In the rows, zero is written as 128.
Known rows:
[ 83 100 129 203 112 109  54 116  49 139  98 106  96 155 167 108 134 133
 141 147 119 166 120  89 167 134]: lizal
[146 156  75 122 138 111 114 142 169 165 139 144  86 105 143 122 137 107
 105 133 176 124 104 146 134 196]: bripiri
[120 105 128 142 132  96  72 116 108 164 145 145  73 130 177 141 149  88
 128 113 163 184 114 107 164  98]: flodrir
[ 97 103 132 183 114 160  57  95  82 111  92 103  93 175 151 136 144  93
 116 149 151 171 106  72 160  97]: lesek
[139 159  82 122 113 181 151 120 157 120 114 100 158 146  85 173 136 161
 128 168 194  93 130 136  95 158]: mibral
[117 112 150 196 132 156  76 101 112 131 106 122  98 170 174 125 148 107
 154 152 168 210  89  79 160 118]: vofik
[139 177  57  86 100 134 122 154 194 134 141 149 121  88 131 145 154 145
 121 174 165  64 133 172 111 178]: tribruk
[143 168  77  80 121 156 106 147 183 133 162 156 130 108 127 143 180 133
 127 166 126  81 134 168 145 174]: fidaste
[135 169  94 112 116 156 129 145 148 139 139 143 153 120 101 137 178 169
 131 164 140  97 155 164 162 180]: klobil
[129 155 122 153 124 179 121 108 141 136 115 125 134 166 118 128 156 124
 141 182 186 157  97 101 145 160]: fegru
[151 160 108 101 165 163 163 152 172  98 191 142 149 134 123 136 173 181
 166 173 136 123 162 157 145 101]: stetor
[113 112 117 123 130 141  98 139 127 113 118 123 134 166 118 136 173 130
 113 145 126 125 134 119 154  94]: klurak
[109 163 124 118  81 160 131 114 127 105 144  94 153 124  90 165 149 150
 144 187 194 121 181 110 114 111]: skemuklam
[120 153 109 154 103 157 102 115 112 145 125 115 137 145 127 149 167 103
 143 174 165 144 106 125 143 150]: lastas
[143 136  93 154  78 179 111 115 154 162  77  98 125 165  97 153 119  98
 117 158 215 135 100 112 120 188]: nagobrol
[128 171 100 116  99 202 143 137 191 120 113 143 144 143 114 139 176 137
 149 208 175  93 115 149 118 188]: stutrin
[ 81 141 120 139  97 144  84 115  99 110 120 101 119 125 140 120 163 128
 140 190 123 126 131 100 131 116]: kliske
[122 133  91 124  99 124 107 133 155 155  99 130  89 113 137 116 136 110
 122 149 171 118 105 123 120 170]: poskos
[135 131 129 172 128 198 147 114 133 117  98 113 147 203 107 146 139 146
 153 174 189 159 101 100 141 140]: nakor
[106  93 121 174  71 115  78 139 120 167  41 129  82 173 139 133 133  81
 137 123 158 180 106 105 131 168]: mabir
[156 167  56  86 119 167 120 145 186 113 172 143 124 108 148 126 168 143
 118 158 143  70 122 188 144 177]: suban

Facts:
bapus Φ:fozogruk,klofli,brostol,kliske,zukle,grizur ψ:a γ:g
beplu Φ:droru,lotik,stuzutam,ruflis,navista,brevek,lesek ψ:a γ:f
berak Φ:keskek,brevek,regrese ψ:b γ:e
bitrus ψ:a γ:f
brafo ξ:fifur σ:gakapi ψ:d γ:g
brastu Φ:nakor,nidra,poskos,fikliplak,leples ψ:b γ:g
brebrir ψ:a γ:g
brevek σ:klaton ψ:b γ:e
briflir σ:mibar,fite,fifur,rubuk ψ:a γ:f
briful ξ:lafos,fifur σ:skemuklam,nidra ψ:b γ:e
bripiri σ:fozogruk,trusus,flovis,dutrak ψ:a γ:e
bronirim ξ:fifur,klazas Φ:fopil,brevek ψ:d γ:g
brostol ξ:brafo ψ:c γ:f
butul ψ:c γ:e
dadrul ξ:dedek,ruba σ:lobutrar,tiplos ψ:a γ:e
dedek ψ:b γ:g
demokom ξ:flebra σ:skubraskur,flebrek,drifu,dutrak,punul,stetor,skinil ψ:d γ:f
dezi ψ:d γ:e
dogren Φ:klava,zadror ψ:c γ:e
doskon ξ:gafa σ:tosol,vofik,stuzutam,dogren ψ:c γ:g
dragri σ:gakapi,tubim,nabol,tireto,vostik,kliplam,plaklun ψ:a γ:e
drifu ξ:skubraskur,lafos ψ:c γ:f
dritran ξ:grebuful,berak ψ:a γ:e
droru ψ:d γ:e
drovus ξ:grudro,fidaste,punul ψ:a γ:g
dukle Φ:ridal,mena,flovis ψ:c γ:f
duna ψ:c γ:f
dutrak Φ:mokan,klofli,fegru,brevek,plaklun ψ:d γ:g
fafal ψ:a γ:f
fegru ξ:stuta,lafos ψ:a γ:e
feklak ξ:kamus,kimuk ψ:b γ:g
fidaste ξ:zisel Φ:netram,flebrek,briflir,zubi,grizur σ:nabol,lotepur ψ:a γ:f
fifur ξ:ruba Φ:skinil ψ:c γ:e
fikliplak ψ:d γ:g
fite Φ:dritran,fluka ψ:a γ:e
flebra ξ:lafos ψ:a γ:g
flebrek ψ:c γ:f
flinal ξ:dedek Φ:gurom,tripam ψ:d γ:f
flodrir Φ:trusus,fafal,kastor,duna,dragri,tradomo,lesek ψ:a γ:g
flokli Φ:netram,brebrir,tribruk,pepleser ψ:a γ:f
flomin Φ:navista,lafos,kliske,klazas,skestilo,tradomo ψ:a γ:g
flovis ξ:kloste ψ:d γ:f
fluflagro ξ:briful σ:fifur ψ:d γ:e
fluka ψ:a γ:g
fonelim ξ:lafos,dedek,visan Φ:skiflan,siben ψ:d γ:e
fopil ψ:a γ:f
foren ξ:vofik,lafos,ruba ψ:b γ:e
fozogruk ψ:a γ:g
fusal ξ:flebra,ruba,kliske ψ:a γ:g
gafa ξ:lafos,ruba,liru σ:fafal,gizus ψ:a γ:f
gakapi ψ:d γ:g
gatebre ξ:tireto,butul ψ:a γ:g
gatrus ψ:a γ:g
giflalal ξ:gizus ψ:c γ:e
gista Φ:nakor,pilan,gotrul,demokom ψ:a γ:e
gizus ξ:lafos,ruba Φ:fozogruk,kliske ψ:a γ:e
gotrul ξ:brevek,gizus σ:sego,tubim ψ:b γ:g
grebuful ξ:brevek ψ:b γ:e
gredam ξ:klofli,lafos σ:dedek,bronirim,skestilo ψ:a γ:e
grimizik σ:mitan ψ:a γ:e
grizur ψ:c γ:f
groskes ψ:a γ:g
grudro Φ:skiflan,plibrik,lobutrar σ:livopus,dedek,plostekla ψ:b γ:f
gugostin ξ:gizus ψ:c γ:f
gurom ψ:d γ:e
kamus ξ:grebuful,brevek,tela Φ:toges,brebrir,keskek,plibrik,stutrin σ:sugrodak,pugrim,flokli,pepleser ψ:c γ:f
kastor ψ:a γ:g
kemora Φ:lafos,veklor σ:fafal,groskes,mitan,stetor ψ:b γ:g
keskek ξ:tazor,gizus σ:sugrodak,mitan ψ:a γ:g
kimuk ξ:briful,ruba σ:kobel,trumal,groskes,fite ψ:d γ:e
klaton Φ:suban,skestilo ψ:d γ:g
klava σ:fifur,gatebre ψ:a γ:e
klazas ξ:briful,gafa σ:nevur ψ:b γ:g
kliplam ξ:gugostin ψ:d γ:e
kliske ξ:klofli ψ:a γ:e
klobil ξ:fluflagro Φ:grimizik,pagal,grizur σ:zukle ψ:d γ:f
klofli ξ:stuta,lafos σ:flebrek,vostik ψ:d γ:e
klokis ξ:netram,lafos ψ:d γ:g
kloste ξ:lafos,liru ψ:c γ:f
klurak ξ:brevek Φ:fozogruk,lotepur,rubuk ψ:c γ:e
kobel ξ:liru,staman Φ:flebra,trumal,lobutrar,nevur,zubi,tradomo ψ:c γ:g
lafos ψ:d γ:f
lastas ξ:briful,ruflis ψ:a γ:e
lefefe Φ:gotrul,kliplam σ:pugrim,liru ψ:b γ:e
leples σ:nakor,loletram ψ:b γ:e
lesek ξ:brevek ψ:a γ:g
liru ξ:lafos ψ:a γ:g
livopus Φ:nagobrol,fluflagro,dritran,pepleser ψ:a γ:g
lizal ξ:briful,dedek,vubridri ψ:d γ:g
lobutrar ξ:skestilo ψ:b γ:e
loletram Φ:fegru,tripam,leples,skinil ψ:a γ:f
lotepur ξ:klaton,grebuful ψ:a γ:g
lotik ψ:a γ:f
mabir Φ:ruflis σ:fonelim,klokis ψ:b γ:g
mena ξ:lafos ψ:b γ:f
mibar ξ:fifur,tela Φ:grebuful,duna,zubi ψ:c γ:g
mibral ψ:c γ:f
mitan Φ:dritran,sila,gafa ψ:c γ:g
mokan ξ:skestilo σ:lotik ψ:b γ:g
nabol ξ:dedek,tokas Φ:grebuful,liru ψ:b γ:f
nagobrol σ:skemuklam,kliske ψ:a γ:e
nakor ξ:lafos ψ:c γ:e
navista ψ:b γ:g
netram ψ:b γ:e
nevur ψ:d γ:e
nidra ξ:klaton ψ:a γ:g
norol ξ:klazas ψ:d γ:g
pagal ψ:d γ:e
pepleser ξ:fusal,bronirim,gizus ψ:a γ:g
pilan ξ:zisel ψ:d γ:e
plaklun ψ:b γ:g
pledam ξ:giflalal,pilan,tireto Φ:suban,feklak σ:tireto,drovus,ruflis,gatrus,gatebre ψ:c γ:f
plibrik ξ:kimuk ψ:d γ:f
plifli ψ:a γ:e
plostekla ψ:c γ:e
pludruk Φ:klofli,dadrul,flovis,pagal ψ:d γ:g
poskos σ:brebrir,grizur,gizus ψ:a γ:e
pugrim ψ:c γ:e
punul ξ:flebra,gizus Φ:fopil,gotrul ψ:c γ:g
puzas ξ:briful,fifur Φ:droru,suban σ:lizal ψ:a γ:f
regrese σ:dogren,flomin ψ:a γ:g
regu Φ:gurom,groskes,pagal ψ:a γ:e
ridal ξ:stuta,fifur σ:plifli ψ:c γ:g
ruba ξ:lafos σ:gurom ψ:b γ:f
rubuk ξ:skestilo ψ:d γ:g
ruflis ψ:b γ:e
sego Φ:tradomo ψ:a γ:e
siben ψ:a γ:g
sila σ:dezi,plibrik,gurom,vitrer ψ:a γ:e
skemuklam Φ:ridal,nagobrol,fafal,gafa,dedek,klokis ψ:a γ:f
skestilo ξ:gafa ψ:d γ:e
skiflan σ:kloste,skestilo ψ:b γ:g
skinil ξ:klofli,lafos ψ:c γ:f
skubraskur Φ:toges,fluflagro,gatebre,lesek ψ:a γ:g
sosor ξ:sugrodak,feklak,berak ψ:a γ:g
staklu ξ:lafos σ:navista,liru ψ:a γ:g
staman ξ:lafos Φ:nidra,zubi,regrese σ:giflalal,sutomam ψ:d γ:f
stetor ξ:lafos Φ:gakapi,liru,dadrul ψ:b γ:f
stilu Φ:trumal,plifli,rubuk σ:tiplos,fonelim,beplu,norol ψ:b γ:g
stuta ξ:liru,gizus σ:kobel,klurak ψ:b γ:e
stutrin ξ:lafos σ:fikliplak,nevur,rubuk ψ:a γ:f
stuzutam ψ:b γ:e
suban ξ:giflalal σ:trusus,dezi,mitan,sosor ψ:a γ:f
sugrodak ξ:briful ψ:b γ:f
sutomam Φ:sugrodak,gredam,dritran,plostekla ψ:d γ:e
tazor ξ:brevek σ:gakapi,trusus,gista ψ:b γ:g
tela σ:regu,grizur ψ:a γ:f
tiplos ξ:dedek ψ:c γ:g
tireto Φ:brebrir,kliplam ψ:d γ:e
toges ψ:a γ:f
tokas ξ:lafos,klobil Φ:fegru,tripam,bripiri,zadror ψ:a γ:e
tosol Φ:flebrek,kloste ψ:a γ:f
tradomo ξ:ruba ψ:a γ:f
tradras σ:pagal,vostik ψ:c γ:e
tribruk σ:flebra,tubim,zukle,pepleser ψ:a γ:f
tripam ξ:klazas,gizus σ:mena ψ:d γ:f
tririr Φ:tradras,sila,mena,lizal σ:fozogruk ψ:d γ:g
trugim ξ:lafos,visan ψ:b γ:g
trumal ψ:c γ:e
trusus ξ:ridal,stuta,puzas ψ:a γ:g
tubim Φ:tazor,grebuful,gotrul,nevur,plaklun ψ:b γ:e
veklor σ:fozogruk,sego,dezi,flomin,bitrus ψ:d γ:f
visan σ:livopus,lotik,zukle,gatebre ψ:d γ:g
vitrer ξ:klurak,skestilo ψ:c γ:e
vofik ξ:lafos ψ:a γ:g
vostik Φ:grebuful ψ:c γ:f
vubridri ξ:nakor,puzas Φ:nagobrol,fegru,ruflis,kliske,veklor ψ:a γ:e
zadror σ:foren ψ:c γ:f
zame Φ:vofik,tradras,klofli,flovis ψ:c γ:g
zigo ξ:grudro,plibrik Φ:droru,dritran,grimizik,demokom,skestilo σ:dutrak ψ:d γ:e
zisel ξ:klaton Φ:lizal,veklor ψ:d γ:f
zubi σ:skemuklam,flinal,lesek ψ:b γ:f
zukle ψ:a γ:f
zupek Φ:mibral σ:flodrir,flebrek,fafal,tireto,feklak ψ:b γ:g

Rows:
No name comes twice in this set of rows, the named rows included.
[119 115 105 184 105 148  70 137 127 175  74 145  89 174 162 134 151  62
 118 132 143 156  77 117 166 185]	doskon
[107 101 126 140 155 116  74 131  96 144 124 153  81 144 171 128 165 119
 120 116 114 167 109 120 185  87]	punul
[120 156  51  71 115 156 114 176 182 126 119 171 139 116 112 127 184 146
 111 154 103  52 134 184 145 164]	kamus
[131 126  94 129 157 105  93 132 107 126 147 139 122 100 152 110 156 161
 130 150 118 115 121 142 171 104]	kliplam
[102 185  94 120  91 162 126 130 141 143 161 117 154 123 109 163 189 127
 141 190 157  97 143 167 137 200]	puzas
[107 124 111 168 111 148  97  97  80 110 118  98 147 141 134 128 137 158
 137 177 135 135 134 105 163 123]	skestilo
[108  88 115 170  68 148  76 150 137 191  30 135  95 193 134 145 127  67
 110 125 170 162  83 107 124 179]	stilu
[121 115 118 151  80 122 106 119 103 138 116 111 135 140 114 139 128 157
 149 136 166 147 162 114 149 143]	sutomam
[135 110 106 172 137 103  61 134  93 183 120 161  80 147 184 115 152  97
 134 119 135 155  80 122 196 162]	brafo
[113 160  85 109 125 168 140 144 140  91 124 121 148 142  92 138 176 168
 116 186 121  81 155 148 136 129]	gugostin

The same things again, as new rows of numbers:
Known rows:
[155 132 143  89 110 170 146 163 180 169 122 131  93 124 176 135 164  87
 167 138 106 108 140 136 160  90 137 148 155 123]: beplu
[232 118 127 108  89 170 129 143 160 125 182 136 121 138 118 176  95 109
 148 153 116  55 109 208 137  76 125 112 122 118]: zigo
[184 109 136 102  95 149 120 148 169 178 158 106  99 135 141 174 120 115
  83 157 101  60 139 183 145  95 133 122 124 126]: tokas
[217 109 121 103  89 156 117 148 189 180 184 125 108 142 137 153 107  90
  74 154 100  65 155 174 151  89 140 135 121 122]: klurak
[177 126 135  73 100 173 156 159 146 114 157 165 119 130 163 139 144  97
 150 124 101 108 143 141 171  95 133 149 161  98]: grudro
[213 106 126  97  87 161 116 148 167 168 180 110 107 143 143 137 130 101
  96 160 111  64 145 184 164  75 125 129 127 140]: sutomam
[153  94 121  83  92 155 120 143 140 121 176 108 115 146 146 140 119 102
  50 145 101  63 149 169 151  94 117 126 107 131]: netram
[157  99 117  97  95 167 112 151 159 166 162 109 103 141 134 120 111  89
  98 162  99  66 153 186 147  81 120 129 104 138]: dezi
[154  98 122  94  96 169 111 152 167 177 162 112 108 139 129 126 112  83
  85 162 106  65 149 177 156  88 121 128 105 142]: pagal
[182 131 129  97  94 169 124 153 144 151 140 118 115 134 115 159 105 107
 104 144 106  56 139 196 119  96 131 113 111 128]: gredam
[157 106 118  96  98 162 110 152 167 176 164 107 111 141 130 122 117  86
  77 150 105  66 167 169 152  86 128 132 104 136]: butul
[141 100 122 111  95 178 118 155 161 152 134 125 125 130  97 153  79  87
 179 151 109  57 128 205 148  69 121 126  88 123]: bripiri
[174 115 122  97  92 169 115 157 148 165 141 117 109 135 110 132 102  95
 139 156 103  64 151 206 142  73 130 127 102 131]: sila
[151  85 116  80  88 167 116 147 158 147 175 118 111 145 140 115 119  86
  62 158 100  64 146 177 159  87 120 130 100 142]: stuzutam
[223 145 126  68  90 170 115 158 105 166 166 129 111 142 113 127 121 116
  54 147  94  57 184 191 136 104 143 118 142 131]: fluflagro
[169 104 121  93  85 172 111 152 157 174 158 114 110 140 127 115 117  89
  72 160 106  66 160 175 151  89 124 126 112 145]: nevur
[111 123 133  88 109 180 145 164 170 148 116 134 101 124 162 120 151  68
 156 134 112 109 141 132 147  96 126 145 132 123]: flebrek
[166 106 128  96  87 208 165 149 144 127 133 165 160 148 143 116  93 103
 147 146 110  96 121 139 126 110 146 116 119  98]: gotrul
[169 104 119  80  91 162 123 146 126 112 173 128 116 144 126 145 101 113
  74 140  93  58 146 189 141  93 121 125 112 118]: stuta
[116 135 134  89 115 174 151 160 166 141 114 131  95 125 177 140 155  77
 131 128 107 110 133 128 127 112 131 135 141 119]: brostol
[157 122 128 109 104 202 147 159 173 207 114 132 138 146 156  90 120  85
 145 151 106 104 159 125 130 102 162 128 117 119]: nidra

Rows:
No name comes twice in this set of rows, the named rows included.
[142 144 137  79 104 193 149 172 149 159 103 151 114 119 134 123 142  78
 185 128 112 104 150 147 152  96 138 139 143 120]	tribruk
[170 114 123  93 104 150 115 148 151 147 178 102 116 142 138 143 116  96
  70 139 106  64 163 168 139  89 123 124 113 132]	skestilo
[119 139 136  93 118 183 155 158 145 103 116 148 108 122 158 153 131  90
 187 125 110 105 115 151 127 100 124 128 142 100]	demokom
[188 116 146  97 102 185 148 159 160 195 126 119 134 149 167  98 141 120
 171 153 112 101 148 138 158  85 157 129 143 130]	livopus
[110  98 140 108 116 195 149 159 159 195 103 121 139 141 152 102 110  95
 195 149 110  99 131 137 150  90 145 125 107 124]	fozogruk
[184 117 116  99  89 168 117 148 176 164 161 119 107 140 133 142 109  83
  62 153 104  64 144 175 121 101 134 123 105 132]	vitrer
[134 112 137  99 110 192 146 163 142 202 102 110 122 146 166  77 131 108
 163 160  94 106 165 137 141  94 154 127 120 128]	groskes
[127 111 142 106 115 195 159 154 127 142 120 139 161 141 141 129  94 114
 193 136 111  95 125 143 134  98 140 110 117 101]	brafo
[182 101 108  85  96 162 118 151 148 141 199 141 132 146 117 133  87  83
  76 135  89  66 175 176 162  84 130 139 102 111]	brevek
[189 138 135 102  97 185 155 165 184 162 123 160 115 120 145 150 132  82
 184 133 108 109 147 143 150  93 144 148 154  98]	fidaste
[141 156 140  83 114 181 153 166 138 137  93 139 101 121 152 149 145  95
 159 123 104 104 143 143 121 111 139 129 153 108]	stutrin
[119 135 131  91 113 179 142 168 161 164 101 124  89 123 174 110 156  84
 167 138 101 114 156 141 142  93 136 148 139 125]	fafal

The same things again, as new rows of numbers:
Known rows:
[133 172 137 172 153 178  98 129 133 128 142 126 162  95 129 119 155 145
 109  30 115 162 113 103 131 119 132 139 103 101]: zupek
[129 123 117 106 105 165 141 123 132 111 106 132 123 118 138 126 128 116
 122 155 118  94 112 123 137 126 121 112 118 117]: dadrul
[118 131 134 110 119 112 135 129 125 123 114 146 118 137 118 124 134 115
 124 143 163  90 142 139 143 135 125 137 130 124]: lobutrar
[127  96 116  90 131 115 108 136 130 125 107 127 146 125  98 120 131 107
 114 141 141 102 112 110 156 105 116 127 104 132]: ruba
[136  94 124 113 125 122 120 133 134 114 122 149 120 159 114 102 118 120
 120 100 155 109 166 190 120 120 118 141 151 118]: gurom
[128 106 125  99 125 106 118 131 127 126 120 148 124 183 106 101 109 126
 116 133 150 100 152 189 118 151 116 135 143 119]: grizur
[137 142 125 110 132  93 117 127 128 121 111 154 155 158 108 122 106 116
 136 164 128 117 122  83 118 154 129 123 103 117]: klobil
[115 128 119 105 130 116 118 123 131 108 106 138 138 138 124 129 117 128
 126 190 118 129 120  76 111 138 130 105  99 144]: fidaste
[136 109 137 114 152  84 113 130 138 121 110 157 133 175 100 118 104 128
 128 161 150 120 150 110 120 142 124 128 106 118]: nabol
[106 155 116  88 120 142 133 121 123 107 110 132 149 156 128 113 125 133
 118 181 104 107 126 127 114 136 120 111 111 120]: briflir
[118 110 130 116 123 130 114 122 124 111 138 157 108 160 122 107 103 119
 127 156 107 130 159 152 127 174 122 110 123 114]: fite
[150 150 156 190 142 154 124 129 132 128 148 142 112  94 124 125 138 121
 112  48 135 122 139 147 165 144 138 140 104  79]: rubuk
[142  84 139 112 130 115 112 132 135 123 106 153 127 181 114 118 112 122
 129 158 161 105 139 141 141 166 126 127 129 111]: sugrodak
[125 116 131 107 112 107 108 128 122 119 135 161 127 147 113 114 115 113
 130 121 132 126 149 146 130 161 126 131 141 118]: sutomam
[122 111 133 108 136 119 125 130 134 132 122 130 129 135 101 116 125 107
 121 145 137  95 137 153 160 113 114 133  98 115]: nakor
[123 146 116  93 117 139 131 131 128 121 111 139 153 148 118 113 133 126
 120 106 130 102 135 159 122 112 119 141 137 118]: leples
[104 122 120  87 116 130 135 125 130 110 115 135 121 158 122 109 118 129
 117 160 132 104 144 158 122 139 117 115 125 127]: fopil
[140 120 147 188 159 158 106 137 137 121 151 140 121 127 116 100 133 141
 106  25 132 141 159 177 138 125 132 143 110  87]: gakapi
[154 142 148 184 149 179 108 130 140 123 133 131 144  92 141 134 153 138
 112  55 141 138 112  98 151 119 141 139 107  93]: brafo
[159 147 137 162 122 198 118 132 134 128 134 124 138  61 134 134 175 134
 110  32 139 142  91  99 159 113 133 142 121 107]: doskon
[123 110 133 106 128 106 112 131 129 121 134 151 121 116 110 130 126  98
 125 144 140 103 142 126 171 137 124 127 116 123]: fonelim

Rows:
No name comes twice in this set of rows, the named rows included.
[131 106 127 104 108 139 127 123 135 106 124 148 115 119 131 125 117 116
 129 161 114 124 126 108 132 157 130 103 121 127]	vubridri
[117 104 132 101 150  73 110 127 132 121 129 157 131 200 104  98 105 136
 118 147 142 128 166 139 113 143 122 129 130 121]	vostik
[129 110 145 179 148 186 122 130 141 118 153 114 104  56 120 115 139 117
 106  73 110 128 136 159 199 107 124 119  80  94]	liru
[139 137 137 168 123 180 114 121 135 112 162 137 109  67 145 121 145 129
 108  43 102 150 138 118 154 140 135 113 120 100]	bapus
[ 95 141 115 113 132 161 113 127 116 111 103 120 159 168 134 112 132 148
 119 168 110 143 118 126  90 148 117 119 107 133]	dragri
[133 103 124 120 124 122  96 135 124 119 115 142 142 141 123 130 134 126
 128 135 143 138 117  96 112 140 128 140 122 140]	zigo
[ 99 150 116  71 111 130 129 126 117 119 109 129 152 151 112 123 138 128
 115 129 142  92 118 149 120 126 116 142 142 129]	zubi
[128 150 162 202 154 163 123 126 132 122 153 137  97 107 134 119 123 136
 114  85 104 145 139 131 170 156 132 110  78  80]	gatebre
[152 170 149 179 142 166 125 125 134 132 138 133 137  90 129 130 145 132
 114  50 121 133 117 113 158 133 139 140 104  79]	mokan
[134 144 121 119 126 114 125 127 131 124 106 138 144 129 111 124 132 117
 129 150 139 115 111 104 126 124 123 134 106 126]	stuta
[127 150 150 182 153 169 118 122 140 115 154 136 109 105 135 107 131 138
 102  60  96 147 154 139 147 142 132 112  99  85]	gatrus
[ 96 130 121  87 132 144 124 127 122 115 113 118 144 122 114 127 126 115
 117 199 111 100 105 102 150 120 114 106  74 130]	stutrin
[149 134 147 178 132 184 142 122 139 114 145 127  90  60 146 132 151 127
 100  57 127 119 126 155 177 118 134 119  99  98]	nidra
[133  90 132 137 134 117 117 126 135 111 125 138 108 124 114 117 108 111
 131 182 121 132 140 118 145 138 123 105  97 130]	gizus

